In the rows, 128 means zero.
Each row has a class, written as a number after it.
[144 135 183 152 175 107 132  91 121 132 146  80 159 114 129 158  97 146
 100 126 146  86 154 108 143 137 128 107 133 204 112 147 170 137 154 120
 127 130 121 134 119 160 121  97 156  76 123 123 165 108 192 140] -> 5
[ 86  97 203 117 136  77 134 112 144 110 102 179 135 117 115  89 151 143
 127 154 102  95 163 117 122 154 152 124 129  65 112 126 165 121  80 124
 112 146 201 144 105 142  42 149 145 106 146  86 136  92 104 116] -> 2
[ 90 129  98 125 177 166  73 146 113  61 105 116  87 164 140 113 125 111
 107 155 167 162 134 136 110 130 124 167 126 119 110  96 103 172 160 164
 170 129 132  85 139 148 173 103 117  88 106 164 108 105  80 105] -> 2
[174 106  60 128 103 141 100 108 108 184 122 156  67 150  81 101 112 145
 169 122 142  87 113 126 134 145  68  93 157 136 113 169 118 127 189 143
 124 107 138 119 104 115 166 123 125 115 169 145  70 128 104 166] -> 5
[ 83 127  95  90 118 140 124 162 169 124  63 100 145 154  96  92 125 160
  96  54 170  81  88 120 146  90 110 156  95 141 167  99 151 128 122 128
 134 117 125 133 176 100 139 118 137 112 127 181 127  88  75 116] -> 3
[157  81  63 107 135 119 111 145 161 190 108 130  78 163 153  95  89 133
 198  86 161 108 114 171 116 122 117 147 128  89 110 165 111 111 138 142
 130 103 103 127  94 115 145 161  64 181 173 136 139 132 115 172] -> 0
[176 138 118 128 127 115  89 142 102 120  84 114  80 110 148 112 163 157
 128 147 201 123 118  69 149 144 129 143  95 114 142 188 114 176 142 165
 150 133 140 125 170 118 155 112 139  94 162 114 143 154 112 177] -> 2
[156 139 177  90 142 124 146 160 158 170 123  43 107  88 196 185 137 129
 134  62  91  92 148 109  87 140 133  92 132 133 166  75  66 154 148 115
 114 105 115 183  97 100 125 145 142 112 143 137 142 162 164 163] -> 0
[147 103  27 154 156 126 137 150 110 171 164 174 126  90 143 129 159 107
 146 114 115 145 100 151 128 160 119 122 122 166 161  77 118 151 157 133
  92  77 113  95 154 104 175 120 150 127 141 121 114 125 111 154] -> 5
[ 90 149  94 158 161 132  83 198 133 109 125 156 168 120 149 102 168  87
 126 177 134 163 139 133 116 131 153 145 105 131  95 148  52  83  99 177
 127 118 117  78 128  54 163  94 158 110 131 102  87 123  79 114] -> 3
[136 138  77 143 122 130 145 142 135 171 100  84  58 139 142 164 134  96
 118  92  97 125 103 141 160 128 135 145 127 114 140 107  75 157  94 166
 132 171 105 147 180 104 133 143 138 127 123 106 134 131  98 131] -> 7
[ 92  81 145  94 161  85 146 112 128 191 141 133 114 123 115 156 132 120
 150  76 133  87 152 145 118 139 138 110 135 103 148  70 131 113 164 137
 114 122 130 141  72 101 110  92 142 180 129  98 169 183 151 112] -> 0
[ 98 126  76 113 157 133 141 169 119 129 139 106 117  96 160 164 145  91
 163 117 122 103 205 121  73 137 177 107 147 171 217  87  84 187 146 158
 113 178 156 120  76 131 135 142  84 129 109 153  96 120  85 161] -> 6
[ 76 194 102 128 172  97 149 100  60 129  72  49  36 109 134 156 151 149
 113 136 181 124 115 111  98 112 160 104 178  94 185 150  86 180 130 127
 146 127 122  71  88 114 100 133 128 111 130  98 119 131 156  97] -> 6
[155 123 147 141 162  93 142 145 164 168 113 127 168 123 137  87 130 117
 123 144 136 104 142  83 129 118 131 118 100 108 161 125 120 134 140 168
 109 143  80 126 173 120  88 136 141  83 157 133 175 147 140 137] -> 6
[121 137 116 109 156 117 137 139 118 135 155  69 162  98 133 192  96 141
 174  81 166 102 115 113 122 195  95 103 121 132 143  90  96 148 128 137
 157 104 157 148  96 128 121 119 139 103 132  89  79 122 146 139] -> 2
[141 120 115 141 133 128 157 116 118 128 131 151  79 121 140 128 127 107
 119  71  90 125  99 145 172 177  99 133  90  70 165 136 148  57 161 132
 154 118  78 146  97 120 166 150 122 144 166 118 143 191 127 128] -> 0
[ 42  79 136  90 143 123 111 143 117  88 133 190 140  85 141 122 117 129
 181 120 100 143 143  90 127 154 171 114 152  36 195  75  51 104  95 151
 123 137 143 143 116 147  81 155 119 119 146 127 163 119  70 113] -> 6
[201 171 153  83 149 122 135 126 151 209  87 113  86 139 134 145 100 165
 128 125 111 146  67 120 149 141 108 138 131  88 198  99  61 118 178 125
 137 155  74 122 104 142 107 126 180 140 134 120 178 167 140 193] -> 0
[ 81 104 140 156 149 130 167 174 143 107 135 140  97 124 143 100 153 130
 161 126  69 110  88 109 158 112 150  80 159  93 118 171 121 194 118 112
 143 118  76 127 154 136 167 145 144  86 134 104  91 153 130 140] -> 4
[ 97 167 129 122 165  98 106 105  58 116  99 153  72 100  92 116 178 128
 125 124 150 109 130 160 126 136 124 118 160 122 112 145  53 195 105 123
 136  91 125  85 158 127 138 106 140 134 138 120 101  88  80 135] -> 4
[160 141 127 141 145 133 115 118 110 123 116  88  38 133  91 124 159 135
 168  95  92 115 119 159 154 123 111 117 128 121 114 178 100 174 107 118
 106 105 128 152  95  90 152 140  60 162 125 133 121 105  89 141] -> 5
[ 91  84  62  96 141 116 148 121 137  48 139 138 114  93 122  97  82 157
  98  88 143 147  99 101 126 152 143 110 116  53 209 110  80 137 153 165
 133 104 140  95 147 152 183 126 121 134 122 142  78 120 119 125] -> 6
[149 146 218 114 137  99 154 117 154 147 109  82  96 110 105 141 126 115
  93 114 141 120 175 130 113 151 127 132 113 118 149 151 142 140 128 126
 128 133 116 116 123 130 148 158  52 138 108 142  75 105 110 139] -> 1
[118 133 118 141  88 102 119 130 186 215 126 125 142 118 116 150 115 108
 154 101 144  92 146 159 137 141 121 124 136 183  89 171 173 134 103 120
 128 124 159  98 143 114 119 131 117 132 150 104  67 105 134 117] -> 7
[109 156 209 149 129 113 133 113 114  85 139 143 118  88 138 136 143 117
  80 139 163 124 181 156 138 162 149 126 158 104 125 167 137 216  74 122
 151  86 141 174 170 179 110 152 158  88 117 118 185 162  95 134] -> 4
[124 154 122 134 112 142 170 134 129 160 138 125 116 138 130  79 140 109
 118 133 148  65 106  80 116 102 140  93  81 135 122 143 143 209 158 164
 137 172 106 126 137 106 121 139 134 110 120 129 195 148  89 155] -> 4
[ 98 163 119 105  92 131 140 105 178 112 153 157 173 132 124 143 122 176
 132  96 125 101  41  93 150 131  98 128 150 127 131 102 169 158 123  96
  85 128 131 144 182 131 100 138 168 100  98 142 128 101 115 158] -> 3
[150 122 136 108 143 107 136 117  77  98 167  65 103 130 106 143 166 164
 164  75 156  79 137 156  91 125 132 136 162 155 174 144  55 226  94 134
 109 116 121 172 140 134 165 108  94 135  97 113  92  74  87 139] -> 5
[129 162  75 156 189 129 167 155 148 135 157 112 158  91 124  94 126 117
 135 117 151 117 147  41  96 129 147 131  78 163 130  53 126 142 166 172
 114 141  60 178 128  99 116 127 149 113 161 139  91  93  26 139] -> 5
[132 138 149 118 135 138 135 139 146  92 143 137 110 149 183 125 152  95
 120  89 114 140 106 127 125 114 136 143 124 139  81 144 145 102 129 133
 137 126 131 195 149  72 156 104 157 104 129 102  72 165 129  98] -> 7
[ 72 134 137 103 138 141 141 127  90  88 128 142 111 137 133 182 116 147
 178  59 103 130 113 125 103 154 122 126 128  90 142 155 151  96 139 109
 105 141 165 158 144  69 172 165 166  98 131 116  53 126 138 121] -> 1
[ 60  93  72 132 170 156 167 159 137 109 113  93  74 118 158 106 133 118
  78  58 197 104 131  65 119 108 140 122 135 178 211  27 110 137 103 134
 114 121  95 137 123  93 151 110 110 111  95 135 159 126  78 132] -> 3
[147 162 179 117 124 154 152 116  78  97 138  85 130  68 136 137 179  93
  79 151 171 122 147  99 171 109 142 127 122  82 161  87 132  97 124 125
  97 124 138 131 172  84 119 116  98 117 116  99 119 145 123 112] -> 7
[ 99 136 184 118 154 119 176 102 190 136 133 122  85 180 134 150 114  56
 132  76 132  69  92 163 179 129 131  98 178 163 158 114 169 100 109 131
 128  93 177 144 141 101 159 139 131  93  63  88  87 151 141 152] -> 7
[143 154 115 135 142 133 106 144 133  90  98 107 117 200  96 140 159  87
 167 152 120 153 161 163 137 110 116 146 139 106  49 165 143 196  80 145
 142 128 133 124 187 137 114 129 102 111 117 118 119  90 113 110] -> 2
[156 141 109 134 108 147 106 181 134  88 105 164 125 194 143  51 177 121
 209 126 146 121 102 138 132 119 118 141 138 145 146 191 204 128 123 120
 137 124 109 111 138 113 150 123 132  89 134 127  98 107  87 130] -> 5
[136 131 103 173 165 106 123 118  86 138 118 100 123 163 135  96 127 139
 150 129  82 105 161 174 104 131 105 161 153 139 116 127  89 113 160 160
 116 139  95 166 105 115 114 132 148 151 131 151 123  86 120 152] -> 5
[133 116 141  81 174 150 118 126 199 110  96 132 149 187 102 121 111 129
 173 119 127  92 162  90 173 107 120 159 116 115  99 110 190 123 198 111
 136 169  81 119 170 121 153 125 162 149 178 172  92 132 113 131] -> 0
[ 96  93 175  91 168 129 137 193 128 128 105  30  64 139 123 168 169 168
 127 149 124 104 151 152 172 144 113  95 142 100 153  88 146 146 145 127
 133 113  97 136 129 109 188 127  98 155 152 191  90  99  87 139] -> 0
[114  90 169  87 136 135 119  86 137 131 109 140  99 129 128 186 122 138
 169 122 126  53 121 141  48 127 129 110 140 152 238 133 105 135 160 132
  72 103 157 161 143  76 179 100 113 109 107 112 113 126 134 154] -> 6
[137 163 142 108 124 139  88 134 113 120 140 160 104 160 110 167 100 110
 158  87 136 145 163 168  95 172  91  84 109 165 138 154 142 160  98 133
 146  83 158 105 108 123 135 120 106 125 124 140 100 141 130  96] -> 6
[123 111  84 152 134 156 128 156 125 166 126 134 140 124 115 173  84 155
 154 174 133 144 150  98 177 153 131 117 127 137 138 112 173 151 101 131
 164 160  98 142 119 178 107 129 131 112 169  82 136 132  84 158] -> 2
[162 121 144 105 180 127 103 150 112  24 107  98  68 156 156 124 134  96
 128 113 181 169 142  63  75 159 108 125 133 141 112  95  96 134 111 149
 141 176 113 139 133 136 140 114 107  48  76 132 112  59 103 134] -> 1
[ 63  97  65 151 124 176 148 140  93 132 144 134  79 152 110 145 138 147
 154 187 121 135  71 167 205 136 104  87 138 166 108  95  84 170  81 124
 142 110 123 128  90 108 128 154 128 133 144  89 176 128 135 153] -> 0
[ 78  88  85 128  92 121  93 120 101 124 129 105 102 124 115 172 118 154
 185  60 137  96 172 101 135 156  94 132 172 115  87 114  89 160 130 134
 115 163 149 141 128 109 140 142 140 122 130 135  77 126 128 129] -> 5
[144  76 130  93 155 143 142 116 154  62 137 131 119 131 122 106 114 102
 110  93 140 145 162  60 147 162  94 116 145 110 106  86 112 120 133 106
 113 147 118 128 156 132 157 155 117 104 133 160 116 101 133 149] -> 1
[112  97  69  95 113 147 150 185 122 132 146 104 146 170 132 119 104 112
 136 116 168 103 110 184 100  93 153 141 106 134 111  81 110 128 101 197
 141 107 124 144 162 119 179 113 114 112 135 126  50 109  64 107] -> 7
[167 156 160 160  90 138 112 121 167 165 111  82  98  60 117 148 144  79
 125 108 166 113 189 112  96 125 138 136 128 191 101 154 103 122 120 141
 101 109 186 168 105 116 123 122 115  53 127 144 124 163 121 124] -> 7
[106 169 149  96 199 161 123 113 115 111 120 101 116 160 167 125 115 136
 123 179 178 131  79 117 161 119 157 171 117 158 101 112 124 125 157 147
 141 158  78 134 117 119 133 125 102 137 140 181 135 103  89 140] -> 1
[127 148 129  83 151 102 124  79 185 104  85 143 102 125 142 153  84 153
 109  84 113  80  74  93 158 133 158 122 122 107 136 121 121 141  85 112
  98 150 133 157  93 146  86 142 144 117 149 126 145 153 119 154] -> 6
[106 152 139 136 130 184 155  96 104  74 176 115 163 126 183  67 142 122
  42 132 127  98 105 134 126  85 129 138 131 149 151 105 136 150 187 121
 159 120  78 134 135 128 198 100 140 100  89 132 143 159  80 121] -> 4
[ 68 123 146 115 144 124 117 132  80  66 120  53 115 141  92 201 162 143
 222 133 148  94 107 101  99 160 124 127 139 167 104 107 111 140 109 129
 116 134 174 151 109  90 144 139 142  82  96 159  70  56 122  99] -> 1
[129 112 154 101 158 137 167 133 107 125 116 156  83 130  87 126 111 126
  79  95  87 129  95 110 110 118 116  93 120  83 137 114 118 159 135  94
 143  84 108 168 140 146 142 150 151 111 134 152 150 126 106 127] -> 4
[ 99  67 175 105 149 115  99 137  98 152 116  57  38 114 136 194  93 153
 136  32 155  48 125 101 108 103 123  79 149 166 113 107 121 110 116 153
 108 105 174 240 139 118 142 102  83  53 122 159 103  97 125 131] -> 7
[148 149  91 138 114 154 165 112 117 164 136 132 146 107 162  75 134 130
  62 199 138 134  88 102 163 115 151 134 141 117 127 126  83 102 131 136
 141 124  94 113 120 130 131 124 169 140 140 125 125 142  91 138] -> 4
[151  92 117 116 110 134 112 170 122 134 110 165 128 158 126 117 184 104
 198 116 152 114 139  54  90 133 118 146 123 119 165  99 164 117  88 117
  98 154 128 140 154 110 106 127 120  91 126 116 147 101  74 127] -> 2
[132 125 132 116 167 109 190 124 172 181 111  87  73 116 146 124  93 150
  55  97 161 108 163  99 151 147 117 108 135 112 122  98 103 206 105 131
 128 164  75 119 182 133 145 153 155 136 145 120 131 126  91 181] -> 4
[ 96 130  78 122 127 138 167 119  37 137 133  87  63 112 156 140 168 158
 102  83 143 140 107 125 139  96  94 140 145 114  98  96 138 153 197 105
 150 150 109  91 126 107 218 155 117 115 103 155 109 148  94 160] -> 4
[144 102 129 143 141 147 120 150 186 131  75 131  35 158  94  75 116 147
 166 132 115 145 146 187 142 133  87 131 102 116 102 157  94 152  98 141
 130 114  96 144 116 104 134 136  80 149 162 112 100 114 103 138] -> 0
[138 118 107 106  99 165 127 130 107  95 101  89  80 148 159  72 142 126
  40 160 176 117 115 107 105 100 128 141 115 134 136 109  78 150 141 155
 143 143 129 141 149  89 136 104 144 129 137 137 133 115 125 106] -> 7
[134 116 121  56 143 160 165 117 160 126 163 113 153 129 109 111 174  98
 105 175 115 134 126 133 123 102 141 106 110 172 154 114  56 194 150 119
 141 131 152 103  94  88 174 130  71 177 119 140 139 100  87 132] -> 6
[ 94 108 128 135 133 130 131 111 155 141 104 170  76 140 119 118 110 149
 163 134 114 162 122 107 181 141 135 139 144  55 138 168 122 130 106 143
 115 145 107  90 182 132 136 124 112 158 144  89 119 129 125 149] -> 2
[148  93  72 148 132 143 139  87  91 114 138  68  77 147 126 141  99 165
  65 123 134 104 126 172 150 168  68 121 166 159 157 121 140 166 165 119
 149 113 140 184 105 130 173 147 130 142 114 145  85 121 134 151] -> 1
[160 118 114 137 119 110 151 110 169 204 172  71 163  76 136 122 112 127
 125 110 137 133 204 139 117 156 117 137 182 100 144  84  60 147 120 143
 113 121 110 162 120 131 103 146 109 159 123 102 112 111  72 137] -> 5
[152 149 127  94 107  71 126 114 150  80 165 166 171 102 170 105 165 106
 133  23 148 119 127  90  92 131 114 110 142 126 105 135 190 150 126 127
 103  71 185 184 204 144 106 108  87 106  98 123  73  77 128 156] -> 2
[184 158 175 112 147 112 105 134 117 106 148 141 123 133  91 165 129 140
 134 120  88  77 110 104 126 173 113 129  27  39 123 186 109 177 138 151
 107 161 100 151 182  87 135 159 145 157 180 126 103 129 121 126] -> 0
[109 140 125 121  94 135 135 162 126  88  90  87  98  76 125 176 170 140
 154 131 163 141 135 117  97 161 125 144  89 176 171 106  74 189 139 139
 160 139 113 135 127 126 152 120 128 102 127 111 112 120 134 148] -> 0
[123  89 169 136  95 106  77 153 128 195 121 145 115  77 109 148 127 140
 123 113 180  80 133 118 142 150 108 132 136 136 160 163 123 127 109 112
 128  71 139 142 106 137 115 143  36 137 130 161 103 142 117 141] -> 3
[191 126  91 112 137 107 120 137 130  93 109 158  85 122 102 156 155  94
 169  86 100 161 103  84 192 158 129 152  97  23 110 122  92 106  78 141
  84 170 115 196 150 121  60 140 118 173 131 123 171 142 123 137] -> 0
[170 166  34 135 105 122 122 146 135  93 159 148 186  88 127 117 152 117
  90 135 148 155  83  55 185 166 123 128  80 157  95 158  81 112 119 185
 124 130 153 154 200 109 115  98 166 139 137 163  92  83 121 143] -> 3
[127  64  94 120 107 147 121 159 148 150 115 142  84 116 132 109 166 189
 175 143 164 136  98  76 143 118 137 125 118 122 204 133 192 150 130 119
  97 137 123 153 131  93 144 104 129 115 148 134 143 176  82  96] -> 6
[144 139 131 104 128  91 127 131 141 108 106 144 125 133 144 159 117 114
 184  65 104 135 132  79 101 161 137 135 110 144 157 103  92  74  94 127
 123  75 100 119 102 114 157 150 128 160 140 158  79 144 122 153] -> 6
[ 88  83 150  96 156 112 165 126  91 117 158 160 144 156  98 155  97 161
 119 159 144 159 169 126 111 134 123 131 132 105  91 120 174 136 167 147
 142 128 119 152 143 173 145 114 104 162 142 145 110 103 137 161] -> 2
[156 125 166 110 115 188 102 110 105 107 112 108  88 104 111 143 131 141
 106 100 148 120 144  88 172  90 103 133 166  83 123 156  80 154 159 108
 121 153 111 156 181 133 184  97 125  65 109 144  88 191 116 127] -> 4
[126 118 149 119 160 158 140 171 126  61 139 151 125 151 185  60 130 145
 105 105 107 119 121  78 130 142 121  97 134 112 202 120 115 113 104 129
 139 156  90 145 155 116 115 116 165  89 132 105 141 102 111 131] -> 3
[ 78 147 121 115 166 144 147 117 138 125 136  95 156 115 126 155 126 157
 139 149 165 111 128 143 204 134 132 153 112 156 168  72 161 146 163 122
 117 152  89  88 144 123 144 115 119 191 127 139 151 112 120 169] -> 0
[ 59 162 171  92 115 141 120 142 135  61 108 133 113 145 147 101 179  97
 108 111 192 147 138  79 125  95 123 158 115 101  90  91 162 131 141 143
 127 137 109 108 151 107 157 116  45 113  94 159 126 127  61 144] -> 2
[159  72 129  93 119 128 160 156 179 113 152  93 108 166 138 152 153  98
 149 104 112  44  75 171 116 140 171 115 140 137 185 160 118 219  79 142
 113 158 170 174 159 129 148 100 158  97 101  88 110 134 153  93] -> 7
[ 95  91 156 123 109 191 139 149 180 111 142 129 175 143 150  90 147 117
 153 170 120 111 154 103 196  98 143 141 148 100 112 106 177 133 131 111
 102 165 146  76 141 143 136 142  93  84 122 144  97 162 138 119] -> 2
[132 119 143  86 191  96 131  45 179 167  85 127  86 155 143 175  40 105
  99  46  92  83 170 138 170 152 127 100 139 118  81 121 158 102 146 140
 122 158  94 116 165 129 140 114 119 164 165 105 127 121 148 162] -> 1
[107 133 162 156 120 128  83 142 115 117 130 112  85 161  95 143 124 135
 175  73 148  75 158 168  77 110 112 129 142 128 141 133 186 212  85 108
 107 120 169 148 143 101 109 140 138  82  90  88 110 134  99  83] -> 7
[133 155  54 118 141 158 104 150 112  98  77 107 110 117 173 160 163 123
 148  94  92  59  25 105 169 139 151 156 114 100 189 136  88 110 123 120
 137 139 126 158 126  84 139 143 178  90 158 131 110 148  96 125] -> 3
[ 78 127 135 140 117 155  75 104 101  63  66 126  49 120 138 169 114 154
 102 113  76 118  91 102 178 117 157 135 134  93 150 146 161 160 112  99
 131 170 112 105 153 153 151 151 112  84 116 127 135 125 114 116] -> 1
[ 82  72 168  89 159 142 125 140 104  96 121  92  69 139 120 192 117 138
 106  45 110 107 143  96 117 122 140 116 131 159 162 123  73 107 115 158
 145 108 156 205 172 121 197 111 118  94 103 186 126  91 102 114] -> 3
[136  85 101 108 106 121 120 116 146 169 154 100  71 145  85 160 128 114
 174  32 116  86 128  77 160 126  88  58 164 153 118 162 138 158  88  99
 122 183 183 131 147  98 154 143 115 100 111  79 177  74  91 155] -> 7
[113 110 208  86 120 117 129  98 130 171  91 127  91 120  94 110 138 142
 105  92 140  31 125 132 171 107 136  89 141 108 128 157 112 114 120 135
 134  93 136 145 126 112 172  86 138 110 150 122 100 179  78 125] -> 4
[131 122 113  61 174 101 142 149 161 137 104 108 144 147 103 138 111 138
 147 119 156  98  95  98 143 152 149 125  96  57 143 132 122 133 144 146
 133 122 146 141 106 102 145 124 161 174 167 127 156 137  91 178] -> 2
[131 105 122 129 151 100 138 111 109 123 112 153 106 137 131 131 117 124
 158  65  88  80 118 107 164 156 139 117 124 132 170 129 169  76 134 138
 156  82 124 149 132 137 117 125 139 166 149 146 117 129 142 120] -> 3
[124 113  87 141 129 101 113 133 138 109  71 163  94 132 124 104  98 104
 149  50 135 107 145 129 143 171 107 144 138  71 159 154 125 116 114 123
 135 116  95 128 142 131 144 134 155 168 133 134 151 153 111 171] -> 4
